Below are the code and all the weights of a small trained network. Each question names an input and a class and asks about switching units off, where a switched-off unit gives its printed mean instead of its output.

import numpy as np


def w(rows, s, z=0):
    codes = np.array(rows[::2]) - 128.0
    scale = np.full(codes.shape[1], s)
    scale[-1] = z or s
    return codes * scale


def norm(h):
    return h / np.sqrt((h * h).mean(-1, keepdims=True) + 1e-5)


def f(y):
    return y / 2 * (1 + np.tanh(0.7978845608 * (y + 0.044715 * y**3)))


def log_softmax(a):
    a = a - a.max(-1, keepdims=True)
    return a - np.log(np.exp(a).sum(-1, keepdims=True))


def net(x, mask):
    res = np.array(x, float).reshape(1, 6) / 4 @ E
    u = 0
    for l in range(4):
        y = f(norm(res) @ A[l][:, :-1].T + A[l][:, -1])
        res = res + np.where(mask[u : u + 4], y, B[l][:, -1]) @ B[l][:, :-1]
        u += 4
    return log_softmax(norm(res)[-1] @ U[:, :-1].T + U[:, -1])


A, B = {}, {}
E = w([
[167,142,254,50,188],'x0',
[175,189,70,169,160],'x1',
[57,132,94,139,122],'x2',
[159,110,78,71,73],'x3',
[176,80,114,168,162],'x4',
[127,119,52,107,237],'x5',
],0.0054)
A[0] = w([
[108,105,237,211,117,83],'L0N0',
[81,134,67,139,171,114],'L0N1',
[253,87,86,136,151,37],'L0N2',
[58,83,140,99,194,4],'L0N3',
],0.0062,0.0035)
B[0] = w([
[163,64,212,151,124,251],'L0N0',
[122,40,118,234,186,250],'L0N1',
[246,110,52,139,106,191],'L0N2',
[121,58,122,1,87,110],'L0N3',
],0.0064,0.0011)
A[1] = w([
[165,114,179,21,95,64],'L1N0',
[2,10,75,14,112,39],'L1N1',
[77,113,98,141,1,55],'L1N2',
[28,116,131,149,53,3],'L1N3',
],0.0058,0.0038)
B[1] = w([
[126,169,42,190,162,250],'L1N0',
[97,52,160,75,134,254],'L1N1',
[78,231,94,51,51,184],'L1N2',
[255,121,72,57,30,129],'L1N3',
],0.0087,0.0012)
A[2] = w([
[121,92,145,217,168,162],'L2N0',
[57,145,82,104,2,1],'L2N1',
[202,113,138,135,93,75],'L2N2',
[84,119,140,174,198,134],'L2N3',
],0.0066,0.0041)
B[2] = w([
[88,130,91,133,67,250],'L2N0',
[221,204,116,18,1,186],'L2N1',
[143,55,103,160,159,123],'L2N2',
[134,227,96,86,86,214],'L2N3',
],0.0077,0.0024)
A[3] = w([
[66,97,142,98,116,86],'L3N0',
[143,72,113,153,69,127],'L3N1',
[128,104,221,162,92,24],'L3N2',
[244,93,82,103,145,4],'L3N3',
],0.011,0.0047)
B[3] = w([
[169,32,118,157,115,186],'L3N0',
[141,153,161,83,167,227],'L3N1',
[100,140,173,230,77,208],'L3N2',
[252,86,144,156,142,250],'L3N3',
],0.011,0.0021)
U = w([
[90,117,209,206,99,157],'0',
[81,198,117,133,126,2],'1',
[128,155,90,52,30,178],'2',
[61,140,5,202,161,128],'3',
[101,176,157,57,221,89],'4',
[63,13,123,71,154,152],'5',
[211,93,96,152,166,219],'6',
],0.017,0.0038)

Each question gives the input, the list of numbers given to net, and the class t.
The units are the neurons (one row each of A and B). Each row of codes is followed by its name. A weight is (code - 128) times the scale printed after its matrix; where a second scale follows, it is the last column's (A, B and U).
mask holds one flag per neuron, layer by layer. A switched-off neuron (its flag False) gives its mean, the last column of its row in B, instead of its output. The means were averaged over made-up inputs and are rounded, as every weight is.
A unit's drop is (log p(t) with every unit on - log p(t) with that unit switched off) / (log p(t) with every unit on - log p(t) with every unit switched off).
The circuit of an input: a set's keep is (log p(t) with only the set's units on - log p(t) with every unit switched off) / (log p(t) with every unit on - log p(t) with every unit switched off). Starting from the 12 units with the biggest drops (on a tie, the unit counted first), units are removed one at a time, each time the one whose removal leaves the highest keep (on an exact tie, the one counted first), for as long as the keep stays at least 0.8.
circuit, biggest first: the units of the circuit, biggest drop first
most important unit: the unit with the biggest drop
k most important neurons: the k neurons with the biggest drops, biggest first
k most important neurons of layer l: the k neurons of layer l with the biggest drops, biggest first
drop of u: that unit's drop, to one decimal
input [1,1,8,6,-5,8], class 5: most important neuron -> L1N1
input [-7,-2,-5,-1,8,-5], class 2: 3 most important neurons -> L1N2, L0N1, L3N3
input [2,-5,-8,5,-4,-4], class 0: circuit, biggest first -> L2N3, L3N2
input [2,-6,-6,4,-3,-7], class 0: 2 most important neurons of layer 2 -> L2N3, L2N0
input [7,-5,7,-8,4,8], class 5: circuit, biggest first -> L0N3, L3N0
input [-5,-7,1,-4,8,6], class 5: circuit, biggest first -> L0N3, L1N1
input [-7,2,4,-7,0,-8], class 2: 2 most important neurons -> L2N1, L1N2
input [8,-2,6,-1,-7,3], class 5: circuit, biggest first -> L0N3, L3N0
input [8,-7,-6,8,6,-6], class 0: circuit, biggest first -> L3N2, L2N1
input [0,-4,-8,4,1,-6], class 0: 2 most important neurons -> L3N2, L1N3
input [3,0,0,3,-4,8], class 5: 2 most important neurons -> L1N1, L0N3
input [-4,-2,-3,6,-1,4], class 6: 2 most important neurons -> L3N3, L0N2
input [7,5,-4,6,-7,-2], class 4: 2 most important neurons -> L1N3, L2N1
input [4,0,1,3,-1,-7], class 0: circuit, biggest first -> L3N2
input [-8,-4,3,5,-7,7], class 2: 3 most important neurons -> L2N1, L1N2, L1N3
input [-6,-7,-8,-1,1,1], class 2: 2 most important neurons -> L1N2, L2N1
input [-2,-5,2,1,6,5], class 5: 2 most important neurons -> L1N1, L0N3
input [-7,-2,-2,5,-5,5], class 2: 2 most important neurons of layer 1 -> L1N2, L1N0
input [6,1,4,2,-1,-4], class 0: 2 most important neurons of layer 0 -> L0N0, L0N2
input [-6,6,3,0,-5,-5], class 2: most important unit -> L2N1
input [1,-6,7,-5,-6,-6], class 2: drop of L1N3 -> 1.2
